Below is a small trained network, with its code and all its weights. Each question gives an input and a target symbol and asks what happens when units are switched off, that is, made to give their printed mean instead of their output.

import numpy as np


def w(rows, s, z=0):
    codes = np.array(rows[::2]) - 128.0
    scale = np.full(codes.shape[1], s)
    scale[-1] = z or s
    return codes * scale


def norm(h):
    return h / np.sqrt((h * h).mean(-1, keepdims=True) + 1e-5)


def f(y):
    return np.maximum(y, 0)


def softmax(a):
    e = np.exp(a - a.max(-1, keepdims=True))
    return e / e.sum(-1, keepdims=True)


def log_softmax(a):
    a = a - a.max(-1, keepdims=True)
    return a - np.log(np.exp(a).sum(-1, keepdims=True))


def net(x, mask):
    ids = ['ΘΞΠΣαγημφψω'.index(c) for c in x.split()]
    T = len(ids)
    res = E[ids] + P[:T]
    u = 0
    for l in range(3):
        q, k, v = (norm(res) @ M[l].T for M in (Q, K, V))
        z = softmax(np.where(np.tri(T) > 0, q @ k.T / 2**0.5, -1e9)) @ v
        res = res + np.where(mask[u], z, O[l][:, -1]) @ O[l][:, :-1]
        u += 1
        y = f(norm(res) @ A[l][:, :-1].T + A[l][:, -1])
        res = res + np.where(mask[u : u + 4], y, B[l][:, -1]) @ B[l][:, :-1]
        u += 4
    return log_softmax(norm(res)[-1] @ U[:, :-1].T + U[:, -1])


Q, K, V, O, A, B = {}, {}, {}, {}, {}, {}
E = w([
[94,195,126,184,130,140],'Θ',
[218,74,3,137,154,154],'Ξ',
[132,194,122,174,124,125],'Π',
[76,188,85,161,130,146],'Σ',
[128,126,69,104,139,166],'α',
[188,170,100,124,124,119],'γ',
[172,158,80,185,70,112],'η',
[71,109,119,193,161,187],'μ',
[183,169,193,120,139,138],'φ',
[155,120,150,159,136,191],'ψ',
[132,167,145,57,148,168],'ω',
],0.027)
P = w([
[68,102,181,98,2,132],'0',
[95,108,153,130,38,146],'1',
[106,106,145,137,69,146],'2',
[129,116,120,148,96,152],'3',
[146,115,112,158,127,151],'4',
[155,125,99,163,148,155],'5',
[151,134,98,169,177,143],'6',
],0.015)
Q[0] = w([
[107,84,117,102,157,6],'0.h0',
[101,37,216,97,67,76],'0.h0',
],0.012)
K[0] = w([
[112,92,84,173,88,36],'0.h0',
[106,104,112,99,3,89],'0.h0',
],0.018)
V[0] = w([
[161,2,204,184,99,136],'0.h0',
[80,64,76,175,130,15],'0.h0',
],0.0066)
O[0] = w([
[144,145,170,217,213,126,124],'0.h0',
[182,165,68,250,146,238,3],'0.h0',
],0.016,0.0056)
A[0] = w([
[1,171,122,88,133,150,252],'0.n0',
[157,184,131,38,182,185,248],'0.n1',
[157,212,136,85,136,117,133],'0.n2',
[157,116,186,49,41,122,232],'0.n3',
],0.0095,0.0044)
B[0] = w([
[56,231,56,175,153,93,252],'0.n0',
[149,188,198,184,156,128,193],'0.n1',
[155,160,4,147,173,186,164],'0.n2',
[142,181,123,186,254,102,254],'0.n3',
],0.0083,0.0093)
Q[1] = w([
[68,84,159,82,181,2],'1.h0',
[129,68,220,79,57,160],'1.h0',
],0.013)
K[1] = w([
[210,111,215,55,86,167],'1.h0',
[84,248,182,148,95,147],'1.h0',
],0.017)
V[1] = w([
[215,148,99,205,9,2],'1.h0',
[195,215,204,88,83,115],'1.h0',
],0.0084)
O[1] = w([
[181,164,59,188,1,43,128],'1.h0',
[169,97,203,107,140,24,4],'1.h0',
],0.0096,0.0031)
A[1] = w([
[158,91,130,150,158,114,170],'1.n0',
[154,1,112,118,111,115,215],'1.n1',
[81,116,129,142,115,149,26],'1.n2',
[141,110,86,146,95,110,1],'1.n3',
],0.025,0.0021)
B[1] = w([
[64,126,155,117,55,208,210],'1.n0',
[217,156,230,52,214,177,211],'1.n1',
[159,3,113,205,153,24,230],'1.n2',
[127,113,167,30,60,106,253],'1.n3',
],0.014,0.004)
Q[2] = w([
[252,54,79,212,91,157],'2.h0',
[78,226,2,65,110,205],'2.h0',
],0.0095)
K[2] = w([
[70,171,73,247,95,112],'2.h0',
[240,67,11,112,182,117],'2.h0',
],0.012)
V[2] = w([
[137,109,56,91,133,81],'2.h0',
[249,138,119,188,195,91],'2.h0',
],0.012)
O[2] = w([
[144,105,28,45,113,96,44],'2.h0',
[249,105,108,195,181,101,255],'2.h0',
],0.015,0.00095)
A[2] = w([
[90,195,76,142,154,103,200],'2.n0',
[169,129,126,158,160,132,45],'2.n1',
[85,133,79,110,120,173,167],'2.n2',
[100,115,126,181,173,248,254],'2.n3',
],0.016,0.0024)
B[2] = w([
[180,103,174,105,144,191,248],'2.n0',
[88,73,56,181,130,91,152],'2.n1',
[131,99,96,136,176,153,169],'2.n2',
[94,52,123,121,8,121,192],'2.n3',
],0.014)
U = w([
[71,214,122,200,122,173,120],'Θ',
[208,88,204,101,84,179,159],'Ξ',
[169,240,159,158,80,190,114],'Π',
[38,193,64,145,106,170,120],'Σ',
[110,86,99,114,215,228,52],'α',
[218,109,85,149,161,74,64],'γ',
[126,176,96,111,23,83,226],'η',
[109,30,108,173,94,121,254],'μ',
[178,87,244,173,203,87,114],'φ',
[81,112,253,162,104,202,154],'ψ',
[58,142,159,40,152,80,172],'ω',
],0.013,0.0036)

Each question gives the input, a string of symbols that net reads in full, and the target symbol t.
The units are the heads (2 rows each of Q, K, V and O) and the neurons (one row each of A and B). Each row of codes is followed by its name. A weight is (code - 128) times the scale printed after its matrix; where a second scale follows, it is the last column's (O, A, B and U).
mask holds one flag per unit, layer by layer, with each layer's heads first. A switched-off unit (its flag False) gives its mean, the last column of its rows in O or B, instead of its output. The means were averaged over made-up inputs and are rounded, as every weight is.
A unit's drop is (log p(t) with every unit on - log p(t) with that unit switched off) / (log p(t) with every unit on - log p(t) with every unit switched off).
The circuit of an input: a set's keep is (log p(t) with only the set's units on - log p(t) with every unit switched off) / (log p(t) with every unit on - log p(t) with every unit switched off). Starting from the 12 units with the biggest drops (on a tie, the unit counted first), units are removed one at a time, each time the one whose removal leaves the highest keep (on an exact tie, the one counted first), for as long as the keep stays at least 0.8.
units of the circuit, in order: the units of the circuit, biggest drop first
most important unit: the unit with the biggest drop
top k neurons: the k neurons with the biggest drops, biggest first
k most important neurons of layer l: the k neurons of layer l with the biggest drops, biggest first
input γ μ α ψ ψ α φ, target ψ: most important unit => 1.n0
input Π η α, target η: units of the circuit, in order => [1.h0; 0.n0]
input φ Ξ ψ φ γ α Π, target Π: top 2 neurons => [1.n2; 0.n0]
input γ Θ α, target γ: units of the circuit, in order => [2.h0; 0.n3; 0.n0]
input α α Ξ α ψ η, target η: units of the circuit, in order => [1.h0; 1.n3]
input Θ φ η α Θ, target η: 3 most important neurons of layer 1 => [1.n1; 1.n3; 1.n0]
input ψ ψ Σ α η ψ Θ, target ψ: units of the circuit, in order => [1.h0; 2.n3]
input μ γ φ ψ Π, target ψ: top 3 neurons => [1.n0; 0.n0; 1.n2]
input γ η Ξ Ξ μ φ ψ, target ψ: units of the circuit, in order => [1.n0; 0.n0; 2.h0]
input φ α γ Π γ α α, target γ: top 4 neurons => [0.n2; 0.n0; 0.n1; 0.n3]
input φ μ μ Π Σ, target μ: top 2 neurons => [2.n3; 1.n2]
input ψ α Π Π, target α: top 2 neurons => [0.n2; 1.n0]
input α Θ α α η φ γ, target φ: units of the circuit, in order => [0.h0; 1.h0]
input Π ψ α ω α α, target ω: most important unit => 0.h0
input Σ α Ξ, target Ξ: units of the circuit, in order => [1.n1; 1.n3]
input Θ μ α, target μ: top 2 neurons => [1.n2; 2.n3]
input α Π Π η ψ Σ, target ψ: top 2 neurons => [0.n3; 1.n0]
input Π α η γ Π, target η: 2 most important neurons of layer 0 => [0.n1; 0.n0]
input Ξ α γ, target γ: 3 most important neurons of layer 0 => [0.n3; 0.n0; 0.n2]
input Π γ γ Π Π, target γ: most important unit => 2.h0
input γ φ μ Ξ, target Ξ: 2 most important neurons of layer 1 => [1.n1; 1.n3]
input η α Ξ α Π, target Π: top 2 neurons => [0.n0; 1.n1]
input α α μ α Θ, target μ: top 2 neurons => [1.n2; 2.n3]
input η ω ω Σ μ α, target μ: top 2 neurons => [2.n3; 0.n3]
